Below are the code and all the weights of a small trained network. Each question names an input and a class and asks about switching units off, where a switched-off unit gives its printed mean instead of its output.

import numpy as np


def w(rows, s, z=0):
    codes = np.array(rows[::2]) - 128.0
    scale = np.full(codes.shape[1], s)
    scale[-1] = z or s
    return codes * scale


def f(y):
    return y / 2 * (1 + np.tanh(0.7978845608 * (y + 0.044715 * y**3)))


def log_softmax(a):
    a = a - a.max(-1, keepdims=True)
    return a - np.log(np.exp(a).sum(-1, keepdims=True))


def net(x, mask):
    res = np.array(x, float).reshape(1, 7) / 4 @ E
    y = f(res @ A[0][:, :-1].T + A[0][:, -1])
    res = res + np.where(mask, y, B[0][:, -1]) @ B[0][:, :-1]
    return log_softmax(res[-1] @ U[:, :-1].T + U[:, -1])


A, B = {}, {}
E = w([
[145,217,95,76,205,180],'x0',
[111,220,179,230,138,126],'x1',
[95,84,122,1,102,128],'x2',
[242,90,233,47,171,80],'x3',
[52,205,177,86,176,65],'x4',
[107,123,64,96,191,38],'x5',
[169,167,93,108,8,26],'x6',
],0.0098)
A[0] = w([
[70,149,69,164,205,114,183],'neuron 0',
[134,138,106,96,74,56,196],'neuron 1',
[126,57,69,124,119,118,201],'neuron 2',
[185,155,160,150,99,23,95],'neuron 3',
[141,107,162,86,190,126,212],'neuron 4',
[140,148,142,140,113,80,33],'neuron 5',
[126,60,88,131,197,83,149],'neuron 6',
[155,197,148,130,192,157,168],'neuron 7',
[70,161,248,112,168,152,152],'neuron 8',
[125,124,94,135,138,58,214],'neuron 9',
[49,109,187,111,119,127,102],'neuron 10',
[154,108,137,149,133,86,80],'neuron 11',
[129,136,103,102,49,123,169],'neuron 12',
[87,192,114,87,108,154,195],'neuron 13',
[69,135,99,151,182,114,113],'neuron 14',
[103,158,109,187,78,169,177],'neuron 15',
[101,133,154,125,123,135,1],'neuron 16',
[211,126,166,92,163,177,162],'neuron 17',
[133,146,125,208,105,172,195],'neuron 18',
[163,98,135,190,79,124,124],'neuron 19',
[103,116,59,90,119,128,87],'neuron 20',
],0.013,0.0054)
B[0] = w([
[82,191,137,124,113,244,246],'neuron 0',
[152,170,122,98,110,62,233],'neuron 1',
[132,113,149,109,70,155,213],'neuron 2',
[176,176,227,102,153,61,220],'neuron 3',
[146,81,99,70,180,165,223],'neuron 4',
[122,154,153,128,137,121,148],'neuron 5',
[119,145,180,68,122,225,205],'neuron 6',
[147,138,96,162,212,143,229],'neuron 7',
[69,81,114,132,191,70,236],'neuron 8',
[123,178,158,77,119,113,199],'neuron 9',
[62,108,155,116,122,89,171],'neuron 10',
[128,140,156,116,146,147,148],'neuron 11',
[164,126,97,150,70,69,209],'neuron 12',
[99,133,73,148,143,92,204],'neuron 13',
[96,165,145,109,127,179,199],'neuron 14',
[132,136,124,204,93,137,225],'neuron 15',
[112,134,141,139,138,129,124],'neuron 16',
[210,94,90,140,194,147,228],'neuron 17',
[107,99,164,232,122,134,231],'neuron 18',
[147,93,184,172,93,126,197],'neuron 19',
[111,119,72,99,71,135,189],'neuron 20',
],0.011,0.013)
U = w([
[161,200,206,100,119,55,223],'0',
[134,139,32,101,17,75,169],'1',
[70,203,103,238,135,157,5],'2',
[91,165,136,77,106,218,114],'3',
[201,45,98,69,115,159,127],'4',
[149,63,194,247,75,145,208],'5',
[191,124,91,134,225,143,50],'6',
[35,71,139,96,180,89,101],'7',
],0.011,0.0022)

Each question gives the input, the list of numbers given to net, and the class t.
The units are the neurons (one row each of A and B). Each row of codes is followed by its name. A weight is (code - 128) times the scale printed after its matrix; where a second scale follows, it is the last column's (A, B and U).
mask holds one flag per neuron, in row order. A switched-off neuron (its flag False) gives its mean, the last column of its row in B, instead of its output. The means were averaged over made-up inputs and are rounded, as every weight is.
A unit's drop is (log p(t) with every unit on - log p(t) with that unit switched off) / (log p(t) with every unit on - log p(t) with every unit switched off).
The circuit of an input: a set's keep is (log p(t) with only the set's units on - log p(t) with every unit switched off) / (log p(t) with every unit on - log p(t) with every unit switched off). Starting from the 12 units with the biggest drops (on a tie, the unit counted first), units are removed one at a time, each time the one whose removal leaves the highest keep (on an exact tie, the one counted first), for as long as the keep stays at least 0.8.
units of the circuit, in order: the units of the circuit, biggest drop first
top k neurons: the k neurons with the biggest drops, biggest first
drop when u is switched off: that unit's drop, to one decimal
input [4,8,3,0,4,4,-8], class 7: units of the circuit, in order : (neuron 8)
input [6,-6,0,0,-6,8,-5], class 3: top 2 neurons : (neuron 6; neuron 0)
input [3,2,-5,-5,-3,2,8], class 5: units of the circuit, in order : (neuron 18; neuron 19)
input [2,0,-7,-1,7,1,4], class 0: top 3 neurons : (neuron 3; neuron 9; neuron 18)
input [2,6,4,-2,7,7,-2], class 3: top 3 neurons : (neuron 0; neuron 14; neuron 18)
input [6,3,-8,2,3,-1,-1], class 6: top 3 neurons : (neuron 7; neuron 17; neuron 8)
input [2,-4,-6,-3,-4,-4,-8], class 5: top 2 neurons : (neuron 18; neuron 13)
input [-4,8,4,-2,4,-6,0], class 5: top 3 neurons : (neuron 0; neuron 18; neuron 15)
input [1,1,8,3,-4,6,8], class 0: top 2 neurons : (neuron 3; neuron 9)
input [0,-6,2,3,3,5,-4], class 4: top 2 neurons : (neuron 4; neuron 0)
input [3,4,-3,4,4,6,-1], class 6: drop when neuron 7 is switched off : 0.3
input [8,2,6,-2,-1,1,7], class 1: drop when neuron 3 is switched off : 0.0
input [2,2,-7,6,0,1,2], class 6: drop when neuron 10 is switched off : 0.1
input [7,-3,-1,1,0,-6,8], class 1: top neuron : (neuron 12)
input [-5,-6,-6,4,6,-2,-3], class 7: drop when neuron 8 is switched off : 0.2
input [3,5,6,-4,-6,-7,-6], class 5: top 2 neurons : (neuron 18; neuron 0)
